Each row has a name. Each piece below is followed by the name of the row it came from, unless a question asks for something else. Each question is about the rows just above it.

[-7.84 -1.74  2.33 -1.51]  W
[-2.19  4.30  4.54 -5.75]  C
[-4.60  1.94 -5.08  6.04]  J
[ 4.55 -5.75 -2.19  4.30]  H
Which row holds these entries in another order? [ 4.30  4.55 -5.75 -2.19]
H
Which row holds these entries in another order? [-5.75 -2.19  4.30  4.54]
C

[-4.49  2.19  2.63  2.59 -3.29  3.95  2.14] = Z
[ 2.61  2.14 -3.29 -4.49  2.59  2.19  3.95] = D
[ 2.49  3.92  2.69  4.69  3.30 -3.15  1.80] = X
[ 2.19  3.95 -3.29  2.59 -4.49  2.14  2.62] = Q
[ 2.62  2.58 -3.29 -4.49  2.14  2.19  3.95] = E
Put [ 2.62 -4.49  2.58  3.95  2.14 -3.29  2.19] back in order: which row is it?
E
Put [ 2.19  2.63 -3.29  2.59 -4.49  3.95  2.14] back in order: which row is it?
Z
Which row holds these entries in another order? [ 3.95  2.19  2.14 -4.49 -3.29  2.58  2.62]
E
[-4.49 -3.29  2.14  2.19  2.59  2.62  3.95] is which row reordered?
Q
[ 2.14 -3.29 -4.49  2.59  2.19  3.95  2.61] is which row reordered?
D
[-4.49 -3.29  2.14  2.19  2.58  2.62  3.95] is which row reordered?
E
Put [ 3.95  2.19 -3.29  2.61  2.59 -4.49  2.14] back in order: which row is it?
D

[-1.60  0.09 -0.07  3.04  0.10 -0.49  0.13  0.33 -4.38  1.17 -2.56 -0.44
 -1.42  0.87 -2.41  4.19  1.91 -0.78 -1.75  0.31  0.59  3.31 -4.23  2.05
  0.78  0.85 -0.95  1.01 -3.08 -0.05  2.86 -1.17  0.87 -3.56 -2.03  4.45
  2.33  1.36 -0.30 -3.05  0.98 -0.04  1.30 -1.87 -2.17] = L
[-3.28  0.24 -3.30 -1.74  1.80 -0.53 -0.37  3.07  2.86 -5.50 -2.57  3.08
 -1.93 -3.24  0.69  1.59 -0.64 -0.17  1.24  1.54 -1.40  4.65 -1.40 -2.00
  1.05 -1.02  4.38  4.89  0.22  0.98 -2.41 -5.09  1.04  0.12 -1.00 -2.08
  4.53  5.04  3.25 -1.25  2.70  3.34  1.70 -2.58 -1.29] = B
[ 0.08  2.86 -1.42 -1.87 -0.07 -0.95  4.45 -1.75 -0.30 -0.04  1.01  2.05
  0.85 -1.60 -0.44 -2.17  0.87 -0.78  0.13 -4.23  1.36  0.78 -2.56 -4.38
 -3.05 -1.17 -2.41  0.33  1.17 -3.08 -2.03 -0.05 -0.49  3.31  0.87  3.04
 -3.56  0.59  1.30  0.31  1.91  2.33  0.10  4.19  0.98] = V
[ 0.98  4.19  0.10  2.33  1.91  0.31  1.30  0.59 -3.56  3.04  0.87  3.31
 -0.49 -0.05 -2.03 -3.08  1.17  0.33 -2.41 -1.17 -3.05 -4.38 -2.56  0.78
  1.36 -4.23  0.13 -0.78  0.87 -2.17 -0.44 -1.60  0.85  2.05  1.01 -0.04
 -0.30 -1.75  4.45 -0.95 -0.07 -1.87 -1.42  2.86  0.08] is which row reordered?
V
[ 0.98 -0.04  1.30 -1.87 -2.17 -1.60  0.09 -0.07  3.04  0.10 -0.49  0.13
  0.33 -4.38  1.17 -2.56 -0.44 -1.42  0.87 -2.41  4.19  1.91 -0.78 -1.75
  0.31  0.59  3.31 -4.23  2.05  0.78  0.85 -0.95  1.01 -3.08 -0.05  2.86
 -1.17  0.87 -3.56 -2.03  4.45  2.33  1.36 -0.30 -3.05] is which row reordered?
L
[-0.07  4.19  2.33 -1.75  0.78 -0.78  1.30  0.09  1.36 -0.44 -2.56  0.98
  0.31  2.86  2.05 -3.05 -1.17  4.45 -2.17 -3.56 -0.95  1.17  0.10 -1.42
  0.85  1.01 -0.04 -2.41 -0.49 -1.87 -4.38  0.59 -1.60  3.04 -0.05  0.13
  0.33 -2.03 -0.30  0.87  0.87 -4.23 -3.08  1.91  3.31] is which row reordered?
L

[-0.73 -0.41 -0.22 -1.86 -1.95  0.00  0.84 -1.43 -1.12 -0.36]  P
[-3.10  3.65  1.99  6.82 -0.65  0.04 -3.19 -1.87 -4.15 -3.88]  K
[ 0.33 -0.10  0.99 -1.24 -1.14  0.48  0.23  1.36  0.05  0.65]  U
[-0.09 -0.07 -1.67 -0.02  0.70  0.55 -0.76  1.35 -0.43 -0.85]  Y
[ 1.22 -0.96  0.46 -1.88  0.32  0.28 -1.11  0.37  0.57 -0.79]  S
[-0.49  1.46 -1.79  1.04  0.78 -2.60 -1.45  0.03  1.17  0.18]  M
[-0.83 -1.64 -0.65  1.84  0.48  1.29  0.56  0.27  0.93 -0.60]  A
[-0.79  0.32 -1.11  0.57  1.21  0.37  0.28 -0.96  0.46 -1.88]  R
[ 0.05  0.23 -1.14  1.36 -0.10 -1.24  0.48  0.33  1.00  0.65]  F
[-0.68 -1.26  0.44  1.28  0.26 -0.01  1.20 -1.39  0.20 -1.36]  N
[ 3.65 -1.88 -0.65 -3.10 -4.15  0.04 -3.88 -3.19  1.99  6.82]  T
[-1.79 -2.85 -2.16  0.77 -1.08  3.77  2.19  2.05  1.98 -0.34]  G
Put [-1.88  0.57  0.46  0.32  0.28 -1.11 -0.96  0.37  1.22 -0.79] back in order: which row is it?
S
[-0.85 -0.09 -0.07 -1.67 -0.02  0.70  0.55 -0.76  1.35 -0.43] is which row reordered?
Y
Which row holds these entries in another order? [ 0.57 -0.96  0.32 -1.88  0.28 -1.11  1.21  0.46  0.37 -0.79]
R
Which row holds these entries in another order? [-4.15 -3.88 -3.19 -3.10 -1.87 -0.65  0.04  1.99  3.65  6.82]
K
Put [-0.60  0.93  0.27  0.56  1.29  0.48  1.84 -0.65 -1.64 -0.83] back in order: which row is it?
A
Put [-1.14  0.05  0.33  0.99  0.65 -1.24  0.48  1.36  0.23 -0.10] back in order: which row is it?
U
Put [ 3.65 -1.88 -3.10  1.99 -4.15 -3.88  0.04 -3.19  6.82 -0.65] back in order: which row is it?
T

[ 2.61  0.52 -1.98  5.15] : ged
[-1.44  0.28  0.98  0.77] : gaf
[ 2.49 -0.39 -2.32 -0.86] : nop
[-4.03  0.55 -2.41  5.01] : radis
[-0.39 -0.86 -2.31  2.49] : som
[-0.43 -0.01 -1.96  1.49] : pobi
[-1.45  0.28  0.77  0.98] : duzu
[ 6.61 -0.84  0.36 -5.98] : tuf
[-2.32 -0.86 -0.39  2.49] is which row reordered?
nop
Which row holds these entries in another order? [ 0.98  0.77 -1.44  0.28]
gaf
Which row holds these entries in another order? [ 6.61 -5.98 -0.84  0.36]
tuf

[ 5.89 -6.37 -4.08  4.36] : zer
[-1.10  0.87 -0.22 -1.48] : zasim
[ 4.36  5.89 -4.07 -6.37] : Rana
[-6.38 -4.08  4.36  5.89] : pipa
Put [-1.10 -1.48 -0.22  0.87] back in order: which row is it?
zasim
Put [ 4.36 -4.08 -6.37  5.89] back in order: which row is it?
zer
Put [-6.37 -4.08  4.36  5.89] back in order: which row is it?
zer
[ 4.36  5.89 -6.38 -4.08] is which row reordered?
pipa

[ 1.51 -1.51  0.42 -2.05 -0.91 -5.27  3.28 -0.67 -3.15 -1.00 -0.70 -0.28
  6.33 -3.34 -4.35 -6.95  1.18  2.63 -3.31  0.76 -2.13  5.01  1.27  0.31
 -2.81] = dedol
[ 3.10 -0.71 -4.82  3.37  0.71  2.17 -1.43  1.98 -0.70 -3.17 -1.16  1.49
 -1.32 -0.52 -3.51 -4.21 -2.17 -5.96 -2.91  0.06  2.77  5.85 -1.94 -6.01
 -2.68] = foson
[-0.83  2.63 -1.17 -2.48 -0.64  1.16  1.64  3.57 -0.62 -2.57 -3.86 -1.19
  0.13 -3.39 -1.34 -7.41 -1.19 -6.00 -6.83 -1.34  4.24  3.50 -2.87 -6.44
 -2.29] = zubo
[ 3.28 -3.16 -4.35  6.33 -2.05  1.51 -2.81  2.63  0.31 -0.28 -0.70  1.27
 -0.67  0.76 -3.34 -3.31 -2.13 -5.27 -0.91  0.42  1.18  5.01 -1.51 -6.95
 -1.00] = sef
[ 1.84  0.61 -3.15  0.25 -0.19  1.25  0.30  4.37 -1.46 -1.38 -3.13 -0.07
 -1.05 -1.60 -4.13 -6.07 -2.15 -5.76 -5.70 -0.15  3.89  5.41 -2.54 -6.23
 -1.26] = Vufuv
[-1.88 -3.04  1.56 -4.43 -6.85 -1.26 -1.70 -0.32 -0.95 -5.44 -0.38 -5.37
  1.87 -2.96 -4.90 -5.35 -0.05  1.35  2.64  1.77  0.34 -0.13  2.61  2.52
 -1.28] = nugod
[-0.66  2.70  0.10 -4.34 -1.23  0.69  3.08  3.66 -1.06 -0.95 -4.21 -0.77
  0.62 -4.56 -2.63 -7.37  0.15 -4.60 -6.62 -1.24  3.53  0.76 -2.27 -5.86
 -1.97] = vuzut
[-0.70 -3.17 -1.16  1.49 -1.32 -0.52 -3.51 -4.21 -2.17 -5.96 -2.91  0.06
  2.77  5.85 -1.94 -6.01 -2.68  3.10 -0.71 -4.82  3.37  0.71  2.17 -1.43
  1.98] is which row reordered?
foson
[ 0.76 -6.95 -0.28  6.33 -2.81 -2.05  0.31 -4.35 -2.13 -3.34  1.51 -3.16
  1.27  1.18 -1.51  0.42  2.63 -0.67  3.28 -1.00 -0.91 -5.27 -0.70 -3.31
  5.01] is which row reordered?
sef
Put [-6.95 -5.27 -4.35 -3.34 -3.31 -3.16 -2.81 -2.13 -2.05 -1.51 -1.00 -0.91
 -0.70 -0.67 -0.28  0.31  0.42  0.76  1.18  1.27  1.51  2.63  3.28  5.01
  6.33] back in order: which row is it?
sef
Put [-3.31 -0.91 -2.13 -0.70  0.31  1.51  1.18  5.01 -0.28 -0.67  0.42  2.63
  6.33 -5.27 -4.35  0.76 -2.81 -2.05 -3.16 -3.34 -6.95 -1.00  3.28  1.27
 -1.51] back in order: which row is it?
sef
[-6.95 -5.27 -4.35 -3.34 -3.31 -3.15 -2.81 -2.13 -2.05 -1.51 -1.00 -0.91
 -0.70 -0.67 -0.28  0.31  0.42  0.76  1.18  1.27  1.51  2.63  3.28  5.01
  6.33] is which row reordered?
dedol
Put [-2.81  0.31  1.27  5.01 -2.13  0.76 -3.31  2.63  1.18 -6.95 -4.35 -3.34
  6.33 -0.28 -0.70 -1.00 -3.15 -0.67  3.28 -5.27 -0.91 -2.05  0.42 -1.51
  1.51] back in order: which row is it?
dedol
[ 1.18  5.01 -1.51 -6.95 -1.00  3.28 -3.16 -4.35  6.33 -2.05  1.51 -2.81
  2.63  0.31 -0.28 -0.70  1.27 -0.67  0.76 -3.34 -3.31 -2.13 -5.27 -0.91
  0.42] is which row reordered?
sef

[-0.29  2.28  0.04  0.02 -0.90 -1.14  0.01  0.24  0.08 -0.48 -0.94  0.92
  2.00 -0.11  0.28  0.01  1.77  0.53 -0.58 -0.03  1.31 -0.12 -0.21 -0.48
 -1.91 -0.68  0.04 -0.92  0.24 -0.58 -0.30  0.20 -0.51 -0.23 -0.14  1.07
  1.38 -0.58] -> nevul
[-0.40  0.24  2.12 -0.01  0.69 -0.22  1.11  0.30 -0.31  0.19  1.01 -0.43
 -0.11 -0.63 -0.37 -0.92 -0.19 -5.06 -0.76 -7.87  0.07 -0.16 -1.08  0.80
 -0.77  0.07 -3.21 -3.37 -2.23  0.04  1.38  0.28  0.72 -2.93  0.68 -0.90
  1.61 -0.81] -> Fevo
[-1.75 -0.51  0.10  0.22 -0.22  0.25  1.26 -0.12 -0.89  0.25  0.01 -0.94
  2.52 -0.05 -0.12  1.54 -1.02  0.43 -0.61 -0.12  0.84 -1.06  0.11  0.07
  1.65 -0.15  0.02 -0.65  0.86  2.31  0.24 -0.37 -0.25 -0.28 -0.48 -0.44
  0.00 -0.65] -> tamig
[-0.68 -1.14 -0.51  1.31  0.28 -0.12  0.04  0.24  0.01  0.08 -1.91  0.01
 -0.21 -0.14 -0.94 -0.48 -0.03  2.28  1.77  2.00  0.02 -0.48 -0.58  0.53
  0.04 -0.30 -0.90  1.38 -0.58  0.20 -0.92 -0.23 -0.59  1.07 -0.11 -0.29
  0.92  0.24] -> Fenib
[-0.65 -1.02 -0.37  1.26  0.25 -0.12  0.10  0.25  0.00  0.11 -1.75  0.02
 -0.15 -0.12 -0.94 -0.51  0.01  2.31  1.54  2.52 -0.05 -0.44 -0.48  0.43
  0.07 -0.25 -1.06  1.65 -0.65  0.24 -0.89 -0.22 -0.61  0.84 -0.13 -0.28
  0.86  0.22] -> Biv
Which row holds these entries in another order? [-0.22 -0.61  0.84 -0.13 -0.28  0.86  0.22 -0.65 -1.02 -0.37  1.26  0.25
 -0.12  0.10  0.25  0.00  0.11 -1.75  0.02 -0.15 -0.12 -0.94 -0.51  0.01
  2.31  1.54  2.52 -0.05 -0.44 -0.48  0.43  0.07 -0.25 -1.06  1.65 -0.65
  0.24 -0.89]
Biv
Which row holds these entries in another order? [-1.14  0.01  0.24  0.08 -0.48 -0.94  0.92  2.00 -0.11  0.28  0.01  1.77
  0.53 -0.58 -0.03  1.31 -0.12 -0.21 -0.48 -1.91 -0.68  0.04 -0.92  0.24
 -0.58 -0.30  0.20 -0.51 -0.23 -0.14  1.07  1.38 -0.58 -0.29  2.28  0.04
  0.02 -0.90]
nevul
Which row holds these entries in another order? [-1.91 -1.14 -0.94 -0.92 -0.90 -0.68 -0.58 -0.58 -0.58 -0.51 -0.48 -0.48
 -0.30 -0.29 -0.23 -0.21 -0.14 -0.12 -0.11 -0.03  0.01  0.01  0.02  0.04
  0.04  0.08  0.20  0.24  0.24  0.28  0.53  0.92  1.07  1.31  1.38  1.77
  2.00  2.28]
nevul
Put [ 0.25 -1.02 -1.06 -0.94  0.07  1.26 -0.12 -0.13  0.02 -0.25 -0.65  0.24
  0.22  0.25 -0.22 -0.37 -0.48  2.31  0.00  2.52 -1.75 -0.89  0.01 -0.44
 -0.28 -0.12  0.11  0.86 -0.61  1.54  0.84  0.43  1.65 -0.05 -0.15 -0.51
  0.10 -0.65] back in order: which row is it?
Biv
[-0.11 -0.29  0.92  0.24 -0.68 -1.14 -0.51  1.31  0.28 -0.12  0.04  0.24
  0.01  0.08 -1.91  0.01 -0.21 -0.14 -0.94 -0.48 -0.03  2.28  1.77  2.00
  0.02 -0.48 -0.58  0.53  0.04 -0.30 -0.90  1.38 -0.58  0.20 -0.92 -0.23
 -0.59  1.07] is which row reordered?
Fenib

